Below is a small trained network, with its code and all its weights. Each question gives an input and a target symbol and asks what happens when units are switched off, that is, made to give their printed mean instead of their output.

import numpy as np


def w(rows, s, z=0):
    codes = np.array(rows[::2]) - 128.0
    scale = np.full(codes.shape[1], s)
    scale[-1] = z or s
    return codes * scale


def norm(h):
    return h / np.sqrt((h * h).mean(-1, keepdims=True) + 1e-5)


def softmax(a):
    e = np.exp(a - a.max(-1, keepdims=True))
    return e / e.sum(-1, keepdims=True)


def log_softmax(a):
    a = a - a.max(-1, keepdims=True)
    return a - np.log(np.exp(a).sum(-1, keepdims=True))


def net(x, mask):
    ids = ['Παγδεζηθμξτφψω'.index(c) for c in x.split()]
    T = len(ids)
    res = E[ids] + P[:T]
    u = 0
    for l in range(2):
        r = norm(res)
        for j in range(3):
            rows = slice(3 * j, 3 * j + 3)
            q, k, v = (r @ M[l][rows].T for M in (Q, K, V))
            z = softmax(np.where(np.tri(T) > 0, q @ k.T / 3**0.5, -1e9)) @ v
            o = O[l][rows]
            res = res + np.where(mask[u + j], z, o[:, -1]) @ o[:, :-1]
        u += 3
    return log_softmax(norm(res)[-1] @ U[:, :-1].T + U[:, -1])


Q, K, V, O = {}, {}, {}, {}
E = w([
[108,67,138,125,122,136,166],'Π',
[140,141,110,18,170,142,156],'α',
[31,193,206,141,147,142,90],'γ',
[206,148,138,139,65,54,27],'δ',
[37,6,120,113,74,117,72],'ε',
[105,168,72,231,120,39,57],'ζ',
[184,135,218,123,197,27,60],'η',
[52,106,12,125,80,13,147],'θ',
[106,137,223,113,20,71,134],'μ',
[117,201,145,34,90,67,85],'ξ',
[200,185,53,98,184,75,80],'τ',
[142,36,114,172,156,137,50],'φ',
[52,53,200,51,116,166,13],'ψ',
[131,106,200,42,67,137,107],'ω',
],0.018)
P = w([
[84,75,172,85,158,8,61],'0',
[94,91,179,96,145,49,60],'1',
[96,102,164,97,137,72,67],'2',
[95,109,149,95,131,89,74],'3',
[100,113,135,95,123,104,80],'4',
[103,121,124,97,120,119,86],'5',
[107,125,114,96,113,132,95],'6',
[112,132,106,98,108,147,100],'7',
[114,133,101,102,101,163,108],'8',
[119,142,91,104,96,174,117],'9',
[124,147,86,110,88,190,118],'10',
[128,154,81,117,82,206,122],'11',
[129,157,75,119,67,219,129],'12',
],0.016)
Q[0] = w([
[125,139,147,148,121,111,104],'0.h0',
[181,84,139,134,153,124,174],'0.h0',
[108,146,126,119,115,80,179],'0.h0',
[112,128,126,117,135,103,133],'0.h1',
[125,130,124,130,124,122,131],'0.h1',
[110,131,106,111,115,130,123],'0.h1',
[170,222,125,79,38,121,84],'0.h2',
[253,179,148,113,228,104,160],'0.h2',
[12,149,39,230,140,111,111],'0.h2',
],0.025)
K[0] = w([
[147,145,108,142,146,138,120],'0.h0',
[113,70,167,124,162,42,109],'0.h0',
[123,156,161,123,162,103,160],'0.h0',
[145,127,129,129,128,140,146],'0.h1',
[121,132,125,121,120,127,130],'0.h1',
[124,138,116,132,120,141,104],'0.h1',
[207,217,87,100,19,205,139],'0.h2',
[242,114,100,111,172,26,167],'0.h2',
[14,142,39,141,106,108,6],'0.h2',
],0.021)
V[0] = w([
[168,108,169,166,141,152,145],'0.h0',
[143,120,127,120,174,108,160],'0.h0',
[100,136,115,104,147,134,112],'0.h0',
[185,128,220,133,171,115,64],'0.h1',
[174,171,107,151,99,228,157],'0.h1',
[165,79,163,165,157,85,245],'0.h1',
[161,105,150,129,136,102,128],'0.h2',
[74,81,102,151,225,158,137],'0.h2',
[160,141,107,140,138,105,121],'0.h2',
],0.012)
O[0] = w([
[175,119,116,100,128,89,119,77],'0.h0',
[119,93,167,141,106,114,114,100],'0.h0',
[113,125,114,131,110,137,140,165],'0.h0',
[129,105,75,98,154,151,205,201],'0.h1',
[149,152,157,138,16,159,1,7],'0.h1',
[216,148,225,116,133,130,98,22],'0.h1',
[151,140,131,151,120,98,95,109],'0.h2',
[161,150,181,177,181,213,149,110],'0.h2',
[130,222,113,132,114,74,100,111],'0.h2',
],0.0083,0.016)
Q[1] = w([
[146,156,196,98,94,127,150],'1.h0',
[120,153,86,174,129,129,197],'1.h0',
[111,123,181,180,105,120,120],'1.h0',
[150,99,167,148,84,116,117],'1.h1',
[89,152,145,89,124,117,73],'1.h1',
[177,143,157,117,138,160,130],'1.h1',
[252,128,129,169,133,136,137],'1.h2',
[136,142,118,158,157,138,79],'1.h2',
[132,94,106,169,104,105,144],'1.h2',
],0.032)
K[1] = w([
[97,52,151,170,188,59,95],'1.h0',
[154,113,49,115,66,220,51],'1.h0',
[160,112,103,38,225,87,119],'1.h0',
[92,92,140,130,250,60,121],'1.h1',
[174,165,235,93,127,101,192],'1.h1',
[61,75,104,151,169,47,172],'1.h1',
[63,99,184,99,227,24,125],'1.h2',
[112,100,115,96,131,90,221],'1.h2',
[111,167,159,78,178,157,86],'1.h2',
],0.017)
V[1] = w([
[153,119,92,193,103,102,255],'1.h0',
[173,142,108,31,121,106,127],'1.h0',
[143,197,173,151,94,129,151],'1.h0',
[102,188,164,66,152,162,112],'1.h1',
[186,83,132,100,176,146,126],'1.h1',
[135,170,148,144,185,126,84],'1.h1',
[152,90,153,112,94,175,210],'1.h2',
[50,155,185,120,100,75,152],'1.h2',
[120,65,147,180,121,58,132],'1.h2',
],0.022)
O[1] = w([
[235,15,212,141,147,92,47,217],'1.h0',
[42,148,225,175,149,195,174,119],'1.h0',
[148,40,76,145,231,102,208,7],'1.h0',
[71,97,117,250,130,48,94,145],'1.h1',
[123,136,148,34,6,137,151,111],'1.h1',
[2,43,100,82,149,86,90,68],'1.h1',
[163,185,111,169,164,5,153,134],'1.h2',
[192,90,95,233,14,142,181,170],'1.h2',
[153,231,26,184,138,227,83,115],'1.h2',
],0.0078,0.018)
U = w([
[202,118,158,151,166,156,155,134],'Π',
[134,124,137,76,164,114,210,139],'α',
[93,130,131,186,184,151,172,255],'γ',
[146,178,132,153,90,122,33,101],'δ',
[142,84,72,147,112,207,82,23],'ε',
[152,136,145,196,128,134,6,111],'ζ',
[174,157,196,147,165,65,68,151],'η',
[149,53,37,118,128,87,171,159],'θ',
[111,121,235,134,89,61,85,61],'μ',
[67,194,72,106,84,116,176,16],'ξ',
[127,188,108,79,198,125,74,225],'τ',
[167,124,85,92,167,231,163,123],'φ',
[61,75,166,85,121,165,84,110],'ψ',
[167,180,185,132,93,163,162,123],'ω',
],0.015,0.0052)

Each question gives the input, a string of symbols that net reads in full, and the target symbol t.
The units are the heads (3 rows each of Q, K, V and O). Each row of codes is followed by its name. A weight is (code - 128) times the scale printed after its matrix; where a second scale follows, it is the last column's (O and U).
mask holds one flag per head, layer by layer. A switched-off head (its flag False) gives its mean, the last column of its rows in O, instead of its output. The means were averaged over made-up inputs and are rounded, as every weight is.
A unit's drop is (log p(t) with every unit on - log p(t) with that unit switched off) / (log p(t) with every unit on - log p(t) with every unit switched off).
The circuit of an input: a set's keep is (log p(t) with only the set's units on - log p(t) with every unit switched off) / (log p(t) with every unit on - log p(t) with every unit switched off). Starting from all 6 units, units are removed one at a time, each time the one whose removal leaves the highest keep (on an exact tie, the one counted first), for as long as the keep stays at least 0.8.
units of the circuit, in order: the units of the circuit, biggest drop first
most important unit: the unit with the biggest drop
which heads matter: for each layer, one digit per head in row order, 1 if its drop is at least 0.15 and else 0, layers parted by /
input θ ζ τ τ τ ω γ, target ω: units of the circuit, in order -> [1.h1]
input γ ψ γ γ γ γ γ δ γ, target φ: units of the circuit, in order -> [0.h2; 1.h1]
input τ α ψ τ, target ξ: which heads matter -> 000 / 100
input ψ γ δ, target δ: which heads matter -> 001 / 101
input τ τ τ γ Π γ α γ, target μ: which heads matter -> 000 / 001
input τ γ θ γ, target ζ: which heads matter -> 000 / 101
input ψ γ θ γ ψ γ γ γ τ τ, target ψ: units of the circuit, in order -> [1.h2; 0.h1; 1.h0]
input τ τ ω τ ε, target ε: which heads matter -> 101 / 001
input φ ω α ω ξ γ τ γ, target ψ: which heads matter -> 000 / 001
input ψ ε ε τ α ψ γ τ τ η, target ψ: units of the circuit, in order -> [1.h2; 0.h1]
input γ γ γ η θ τ γ φ γ τ γ ξ η, target γ: units of the circuit, in order -> [1.h0; 0.h1]
input ξ ψ τ γ τ γ ξ μ Π τ, target η: units of the circuit, in order -> [1.h0; 1.h2]
input α ψ τ Π γ ψ, target θ: which heads matter -> 000 / 101
input τ γ τ γ τ ζ α γ γ ψ ε ψ ε, target ξ: units of the circuit, in order -> [1.h0; 0.h1]
input φ ψ ψ ψ ψ, target ξ: most important unit -> 1.h0
input γ ψ γ τ γ τ ψ τ η, target ψ: units of the circuit, in order -> [1.h2; 1.h0]
input γ γ ε γ γ ε γ δ α ψ τ, target ξ: which heads matter -> 001 / 100
input α ξ α ζ μ ψ τ φ, target ψ: units of the circuit, in order -> [1.h0; 1.h2]
input ε γ φ ψ η ξ τ δ τ, target φ: which heads matter -> 001 / 111
input τ γ γ α ξ ζ ψ ψ φ ψ, target τ: units of the circuit, in order -> [1.h2]
input ζ ζ φ τ τ ζ γ γ γ δ γ ξ, target θ: which heads matter -> 001 / 111
input γ ξ ψ μ γ τ θ, target ψ: units of the circuit, in order -> [1.h2; 1.h0]
input τ μ γ ξ ω τ ζ τ τ α, target ψ: units of the circuit, in order -> [1.h2; 0.h1]
